Here is a tiny trained network, its code and every weight. The questions are about switching its units off for an input and a class, where a switched-off unit gives its printed mean instead of its output.

import numpy as np


def w(rows, s, z=0):
    codes = np.array(rows[::2]) - 128.0
    scale = np.full(codes.shape[1], s)
    scale[-1] = z or s
    return codes * scale


def f(y):
    return y / 2 * (1 + np.tanh(0.7978845608 * (y + 0.044715 * y**3)))


def log_softmax(a):
    a = a - a.max(-1, keepdims=True)
    return a - np.log(np.exp(a).sum(-1, keepdims=True))


def net(x, mask):
    res = np.array(x, float).reshape(1, 5) / 4 @ E
    y = f(res @ A[0][:, :-1].T + A[0][:, -1])
    res = res + np.where(mask, y, B[0][:, -1]) @ B[0][:, :-1]
    return log_softmax(res[-1] @ U[:, :-1].T + U[:, -1])


A, B = {}, {}
E = w([
[40,204,119],'x0',
[198,237,121],'x1',
[182,141,254],'x2',
[103,85,187],'x3',
[110,161,165],'x4',
],0.0089)
A[0] = w([
[130,201,172,82],'n1',
[145,164,25,107],'n2',
[10,140,127,254],'n3',
[88,22,148,249],'n4',
[54,118,230,188],'n5',
[98,75,119,221],'n6',
[187,189,125,82],'n7',
[147,219,116,106],'n8',
[96,165,207,197],'n9',
[117,67,41,165],'n10',
[10,199,122,175],'n11',
[98,81,124,208],'n12',
[37,187,180,208],'n13',
],0.012,0.006)
B[0] = w([
[131,177,91,170],'n1',
[71,175,104,207],'n2',
[45,70,58,251],'n3',
[117,120,254,254],'n4',
[81,74,121,225],'n5',
[102,121,212,198],'n6',
[151,173,167,175],'n7',
[164,182,126,196],'n8',
[126,88,77,205],'n9',
[117,154,182,210],'n10',
[153,71,130,247],'n11',
[114,101,238,188],'n12',
[151,90,77,227],'n13',
],0.0081,0.0097)
U = w([
[170,45,131,88],'0',
[149,76,10,166],'1',
[197,142,100,190],'2',
[147,226,102,118],'3',
[193,93,204,110],'4',
[114,140,113,4],'5',
[49,104,151,176],'6',
[57,254,46,94],'7',
],0.012,0.013)

Each question gives the input, the list of numbers given to net, and the class t.
The units are the neurons (one row each of A and B). Each row of codes is followed by its name. A weight is (code - 128) times the scale printed after its matrix; where a second scale follows, it is the last column's (A, B and U).
mask holds one flag per neuron, in row order. A switched-off neuron (its flag False) gives its mean, the last column of its row in B, instead of its output. The means were averaged over made-up inputs and are rounded, as every weight is.
A unit's drop is (log p(t) with every unit on - log p(t) with that unit switched off) / (log p(t) with every unit on - log p(t) with every unit switched off).
The circuit of an input: a set's keep is (log p(t) with only the set's units on - log p(t) with every unit switched off) / (log p(t) with every unit on - log p(t) with every unit switched off). Starting from the 12 units with the biggest drops (on a tie, the unit counted first), units are removed one at a time, each time the one whose removal leaves the highest keep (on an exact tie, the one counted first), for as long as the keep stays at least 0.8.
circuit, biggest first: the units of the circuit, biggest drop first
unit that matters most: the unit with the biggest drop
k most important neurons: the k neurons with the biggest drops, biggest first
drop when u is switched off: that unit's drop, to one decimal
input [2,2,-4,-7,-4], class 7: circuit, biggest first -> [n2]
input [4,6,-1,0,5], class 1: circuit, biggest first -> [n13, n4]
input [-6,-7,4,-1,2], class 4: circuit, biggest first -> [n3, n4]
input [8,2,-3,-5,7], class 1: circuit, biggest first -> [n11, n13]
input [4,5,5,-3,0], class 3: circuit, biggest first -> [n3, n1]
input [7,-3,-6,-4,5], class 1: circuit, biggest first -> [n11, n4]
input [3,4,-4,-1,-4], class 7: circuit, biggest first -> [n2, n4]
input [-6,-8,-4,7,-7], class 4: circuit, biggest first -> [n4, n12]
input [-4,4,1,0,-1], class 2: 2 most important neurons -> [n4, n3]
input [6,0,6,-8,-6], class 1: 3 most important neurons -> [n4, n10, n6]
input [0,6,3,0,6], class 3: drop when n8 is switched off -> 0.1
input [-6,6,-3,-1,-3], class 3: drop when n3 is switched off -> 0.2
input [1,2,4,-8,-7], class 7: drop when n4 is switched off -> 0.3
input [8,6,-5,6,0], class 1: unit that matters most -> n11
